[-85 -34  -4 -26 -18  -1  -7  -2 -34  -2  16] = K894
[-85 -34  -4 -26 -18  -1  -7  36 -55  -1   1] = K128
[-17 -14  -7 -26 -18  36  -1  -4 -55  -4   1] = K160
[-85 -34  -4 -26 -18  -1  -7  36 -55  35 -18] = K816
q: [-85 -34  -4 -26 -18  -1  -7  36 -55  -1   1] | K128
at: [-1 -4] | K160, 6

[  0 -14 -40  37 -15  33 -25  18 -30 -11 -71  26 -23  19  26  -6 -33  16
  -5 -51  -2  28  39 -29  -2   9 -40  10 -16 -28 -13   6  -1 -32  33 -27] -> K680
[ 33 -30  -9  26   3 -30 -11  12 -28  13 -46  43  29  -8  12 -20 -17   7
 -18 -15  -3  10  33  10   9 -14  10 -14  16 -45  -6  21  31  55 -30 -46] -> K871
[ 29 -20 -13  18 -35  12  -8  10 -28 -40 -42  22 -30   7  32   7 -23  36
   9 -28   8  11  58 -49 -19 -26 -38 -18   7 -22   3  -2 -23 -13  12 -18] -> K686
[ 54 -63  -9  47 -26  21 -31   6 -28  -9 -10  19  -7 -17 -13  13  10  49
  -3  -1   8  29  51 -21 -11 -28 -11  39 -50  -4  -3   2   5  -7  21 -39] -> K104
[ 13 -27 -11  -6 -15 -17  14  -5  -7 -74  25 -51  19  33 -54 -13 -29  32
 -56   2  -9  12  53 -18  18  -6  -2 -21   9 -32   2   6  17  60 -17 -31] -> K804
[ -2 -29 -44  27 -15  18 -40  12 -39 -51 -74  33 -54  25  19  19 -18  38
  10 -51  10 -26  54 -66   7 -14 -18  -7  -9 -10  14   9 -19 -23  18  -5] -> K522
at: [ 38  10 -51  10 -26  54 -66   7 -14] | K522, 17
at: [-28  -9 -10  19  -7 -17 -13  13] | K104, 8
at: [-51 -74  33 -54  25  19] | K522, 9
at: [ 19  19 -18  38  10] | K522, 14

[ 79  -7 -10  17  24 -15 -18   6] = K815
[ -7   0 -10  79 -15 -26  18 -12] = K825
[-10  24  -7 -15  79  17   4 -31] = K500
at: [-15  79  17   4 -31] | K500, 3
at: [-10  24  -7 -15  79  17] | K500, 0
at: [ 24  -7 -15  79  17   4 -31] | K500, 1
at: [-18   6] | K815, 6
at: [ 24 -15] | K815, 4
at: [-15  79] | K500, 3

[ 15 -11 -19  -1  23  15   6  13   5  27  -4 -33   6  -4  13   0   5   7
   5   4  15  19   5 -38   7  25  -3  -7   4  27 -13  11   7  11 -13 -12
  31 -25 -13  -8 -13  -7   9  48   2 -26 -38  21 -48  40] -> K262
[-15  -5 -14  19 -17 -12   6  12  -1   7  -4   6   7 -16 -11  11   5  11
  -4  32   7 -21   3 -12  12  -3 -11 -10  13   7   5 -12  11  18 -37 -25
  -1 -17   1   0 -24   0  -7  29  22   8  23  30  36  -7] -> K111
[ 23  20 -30 -22   3  -7 -17  13 -33  31   6  10 -13 -10 -27 -28   4 -17
  14   8  29   0  -1   3 -13  21   4  -1 -11  43   6  21  -1  24   9  16
 -34  -7  -3  -7 -12  22  -8  18  15   7 -25  22 -12  -5] -> K27
[-30   9 -50  -9  -9 -12 -22 -33 -31  42  24   8  13  13   7 -18  -4 -17
  -8  -3  19  54  13   8   1  -5 -11 -49   6   8  17  -9  24  -4 -15  22
   8 -11  -1 -25  -3 -31  13  29  22 -24 -69  24 -83  62] -> K297
[ 24 -16   0 -24 -10  11  -5 -28  -5 -37  23  22  37   8  15   8  14  14
  18  -9  -1  42 -11  -1   4  21 -13 -45   1   6  23 -37  30  15  -5 -11
  35  -4  -5 -22  20 -26  34  61  29  -6 -34  -5 -74  43] -> K876
[-18  15  19  39  14  20  11  38  12  11 -18  20   9   1   2  50 -15  -5
 -13  19 -17 -34  11  12   3 -11  22  42 -29 -54   0  12 -29  29 -35  -5
 -37 -13  -9  33 -18   0  -2 -36   7   1  20   2  61 -39] -> K649
[ 52  -3 -29 -30  39  -4   4 -21  32   9  25   0   5  11  -2  -3  -2 -22
  21  12   1  19 -24 -18   9   7 -25 -22  20  45 -21 -17  -1  40  26 -12
  14  16  22  -4  11 -16  28  18  15  -3 -38  -1 -32  20] -> K546
[  3  16 -14  -5  26  -4   1   0 -16  -2  23  -8  30  19  -9  12  -4   9
  30 -19 -12  12 -24  10  35   5  -6  19  17  -6  33 -19  12  30  -5   2
   4 -13   1  -8   4  -1  38  46  16  14 -37   5 -30  -6] -> K585
[ 20   0 -37  -6  32  14  -2  -2 -14  21  20   3  13  23  18 -16   5 -28
   1 -12  18  29  -8 -17  11  21   0 -28 -30  11  23 -33 -21  13  -1  22
  17 -13   6  11  17   6  44  32  43   4 -42  24 -85  17] -> K432
[-33  25  17  -3 -19  21  18  47 -25 -29 -18  31  28 -10 -10  45 -31 -17
 -19  -3 -20 -27   1   0  17   1  10   8   8   0  31  26 -21  21 -34 -25
  -9 -19  -5  26  -2  19  22   0   9  -1 -10   0  21 -11] -> K983
[  6   1   4  19  -6  15   6  12  -1   7  -4   6   7 -16 -11  11   5  11
  -4  32   7 -21   3 -12  12  -3  10 -10  13   7   5 -12  11  18 -37 -25
  -1 -17   1   0 -24   0  -7 -13 -14   8  23  30  36  -7] -> K539
[ 20   0 -37  -6  32  14  -2  -2 -14  21  20  31 -10  28  18 -16   5 -28
   1 -12  18  29  -8 -17  11  21   0 -28 -30  35  23 -33 -21  13  -1  22
  17 -13   6  11  17   6  44  32  43   4 -42  24 -85  17] -> K692
at: [ 31  28 -10] | K983, 11
at: [19 22  0  9] | K983, 41
at: [ -4  11 -16  28  18] | K546, 39
at: [-15  -5 -13  19 -17] | K649, 16
q: [-15  -5 -14  19 -17 -12   6  12  -1   7  -4   6   7 -16 -11  11   5  11
  -4  32   7 -21   3 -12  12  -3 -11 -10  13   7   5 -12  11  18 -37 -25
  -1 -17   1   0 -24   0  -7  29  22   8  23  30  36  -7] | K111

[  8  55 -25  19 -20 -40  61 -53 -28] -> K928
[ 22 -58  19 -25 -20 -40 -35  49 -30] -> K984
[ 22 -58 -25 -40 -20  19 -35  49 -30] -> K907
[-48  27 -37 -89 -58  35 -20 -35 -22] -> K288
at: [-25 -40 -20  19] | K907, 2
at: [-58 -25 -40 -20] | K907, 1
at: [-25 -40] | K907, 2
at: [ 27 -37 -89 -58] | K288, 1
at: [ 22 -58  19] | K984, 0

[-21   6 -14  -2   7  19   4  -7  19 -50  14  11  10  12  26  46  11  16
 -20 -73 -61  40 -22  -1  22 -25   4  -3  12 -40  36  -4 -10  41  26   6
  29 -38   1   6  12  -5   7 -29  11  11   4   3 -11  41] -> K835
[  9  -6  -2   4 -11  15 -28  11  23 -72   8  23 -15  26  20  33  16   8
 -26 -24 -66  24  -9  11  15 -35  -7   2 -62  49  -7   3 -33 -88 -46 -10
 -12 -30 -32   3   0  53  -7 -32  81 -55  -4   5  16 -37] -> K342
[ 39  -7 -34  13 -52  12   3  -2   6 -42   4  70 -18  19  -2  16   6  11
  -8   3 -57  32  -4  -5  18   4 -11 -43 -31 -25  -4 -20 -12  17 -25   3
 -20  -8  34  -2   2 -14  35  18  11 -23   0   2  17  12] -> K557
[  4  -3 -16   0 -23  27 -33   4   5 -61  15  40 -35  22  35  20  -1   2
  35 -19 -44  -3 -23  34   4 -13 -11  -9  19 -15  17  -5  -7 -20  -8   0
 -14   5 -19   8  46 -33 -18  38  31 -14  -1   3  23  40] -> K470
[ 18  -3 -37   7 -46  33 -32   2   1 -58  18  69 -38  21  30  21  -3   6
  41 -24 -62   1 -25  24   7  -3 -10 -35 -12 -29  10  -5 -11 -15 -19   0
 -21  -9   7   4  45 -35  11  28  40 -20  -3  -5  13  42] -> K754
[-12 -29  10  -5 -11 -15 -19   0 -20 -72   8  23 -15  26  20  33  16   8
 -26 -24 -66  24  -9  11  15 -35 -10   8  44 -12  24 -22 -13  11   5   5
  -1  10 -31   7  18 -23  -4  25 -27  -9   0   2  42  42] -> K703
at: [-12 -29  10  -5 -11 -15 -19   0 -21] | K754, 28
q: [ 39  -7 -34  13 -52  12   3  -2   6 -42   4  70 -18  19  -2  16   6  11
  -8   3 -57  32  -4  -5  18   4 -11 -43 -31 -25  -4 -20 -12  17 -25   3
 -20  -8  34  -2   2 -14  35  18  11 -23   0   2  17  12] | K557
at: [ 32  -4  -5  18   4 -11 -43 -31] | K557, 21
at: [  4  45 -35  11  28  40 -20  -3  -5  13  42] | K754, 39
at: [-30 -32   3] | K342, 37
q: [-12 -29  10  -5 -11 -15 -19   0 -20 -72   8  23 -15  26  20  33  16   8
 -26 -24 -66  24  -9  11  15 -35 -10   8  44 -12  24 -22 -13  11   5   5
  -1  10 -31   7  18 -23  -4  25 -27  -9   0   2  42  42] | K703
at: [ 19 -15] | K470, 28

[ -7 -31  51   0]  K484
[ -7  24 -31 -20]  K356
[ 26 -31   0  51]  K384
at: [-31  51   0] | K484, 1
at: [-31   0  51] | K384, 1

[-34  -5  43  24]  K994
[ 31  -6 -37  51]  K672
[-5 42 13 41]  K644
[ 31   4   5 -12]  K971
[ -5  42 -72 -22]  K701
[ -3  37 -72  15]  K712
[ 28  13 -24 -25]  K283
[ 32 -20  13  18]  K926
[-2 90 23 27]  K85
[ 32 -20  24  20]  K967
[ -2  90 -34 -77]  K922
at: [ 31  -6 -37] | K672, 0
q: [-2 90 23 27] | K85
at: [13 18] | K926, 2
at: [-3 37] | K712, 0
q: [-5 42 13 41] | K644
at: [-5 43] | K994, 1
at: [-24 -25] | K283, 2

[-71 -45 -28 -24  -9 -51  -4   5  37 -47   4   1  16  29 -41  78 -49  71
  44  16 -80  15 -72 -66 -86 -51   1 -51 -36 -64  52  57  34  76   7  75
  32  27  56 -53  38 -29 -81  81  72 -31  89 -10  -9 -86 -30 -52  81] = K492
[ 59  28  13  23  74   1 -80 -27 -75  32  45  31 -31 -71 -44 -11  34  52
 -27  88 -37 -48  11 -82 -81  59  60  39  68 -46 -10  14  21 -46  32 -83
   5 -80   6  68 -40 -81  -1  -8 -26  39  18  72  10   1  21  65  18] = K68
[ 49 -28 -60   2  27 -53  24 -74  67  17 -42  77 -66 -22  82  12 -88  65
  69 -87  63 -14 -40  12 -89  28 -18  67 -22  87  37   9   6  13  -3 -25
 -47 -37  46 -86   7   3  30  71 -67 -65 -32  62 -85  -9 -81 -58 -20] = K848
[-71 -45 -28 -24  -9 -51  -4   5  37 -47   4   1  16  29 -41  78 -49  71
  44  16 -80  15 -72 -66 -86 -51   1 -51 -36 -64   8  57   4  76   7  75
  32  27  56 -53  38 -29 -81  81  72 -31  89 -10 -23  18  -9 -52  81] = K723
[ 21 -46  32 -83   5 -80   6  67 -75  32  45  31 -31 -71 -44 -11  34  52
 -27  88 -37 -48  11 -82 -81  59  60  39  68 -46 -10  14  21 -46  -7 -38
  63  73 -73  37 -41  16  82  88 -88 -66 -54  -4 -86  -9 -30 -17   6] = K576
at: [ 8 57] | K723, 30
at: [ 21 -46  32 -83   5 -80   6  68] | K68, 32
at: [ 28  13  23  74   1 -80 -27] | K68, 1
at: [-86  -9 -30] | K576, 48
q: [-71 -45 -28 -24  -9 -51  -4   5  37 -47   4   1  16  29 -41  78 -49  71
  44  16 -80  15 -72 -66 -86 -51   1 -51 -36 -64  52  57  34  76   7  75
  32  27  56 -53  38 -29 -81  81  72 -31  89 -10  -9 -86 -30 -52  81] | K492

[ 24   1   4  25 -66 -47  -5  23  26  -9  42  68  19  34  78 -37 -26 -14
   2  26] -> K746
[ 24   1   4  23 -66 -47  -5  23  26  -9  42  36  19  34  78 -37 -26 -14
   2  26] -> K852
[ 20  32  78 -37 -26 -14  22  37 -33 -26 -17  52  22  37 -33 -26 -27  -8
 -53 -12] -> K777
[ -5  23  26  -9  42  68  19  32  78 -37 -26 -14  22  37 -33 -26 -27  -8
 -53 -12] -> K25
at: [ -5  23  26  -9  42  68  19  34  78 -37 -26 -14] | K746, 6
at: [ 23 -66 -47  -5  23  26  -9  42  36  19  34  78] | K852, 3
at: [ 19  32  78 -37 -26 -14  22  37 -33 -26] | K25, 6

[ 12  26   8   7 -19  46   2  14  -5  47  42   4] -> K421
[ 21  -5  16 -22   7  11   9 -19  13   3  51  35] -> K454
[-18 -25 -19  17  10  27 -19  13   9 -18 -37   3] -> K892
[ -7  -1 -21  17   4  31  45  23   5  36  -6  75] -> K346
[ -7  -1 -21  17   4  31  45  23   5  36  -6 -32] -> K56
at: [51 35] | K454, 10
at: [ 26   8   7 -19  46   2  14] | K421, 1

[ 40 -50 -32  61 -10  43 -24] = K873
[-32 -50  40  61 -40  77  47] = K657
[ 40 -50 -32  61 -40  -9 -63] = K54
q: [ 40 -50 -32  61 -10  43 -24] | K873

[-24 -23   6 -14 -20  -8  -1  73  36] : K629
[-17 -24 -21   6 -14 -20  15  33  18] : K854
[-19  43   9  28  -1 -47 -15   5   4] : K195
[-17 -24 -21  43 -14 -20  15  33  18] : K141
at: [ 43 -14 -20] | K141, 3
at: [-17 -24 -21  43 -14 -20] | K141, 0
at: [-23   6] | K629, 1
at: [-24 -21   6 -14 -20] | K854, 1

[-20 -24  16 -70  -8] -> K861
[-78 -43  16 -70  -7] -> K813
[  5 -21 -24 -20 -16] -> K694
at: [-24  16 -70] | K861, 1
at: [-21 -24 -20 -16] | K694, 1
q: [-78 -43  16 -70  -7] | K813
at: [-70  -8] | K861, 3
at: [  5 -21 -24 -20] | K694, 0

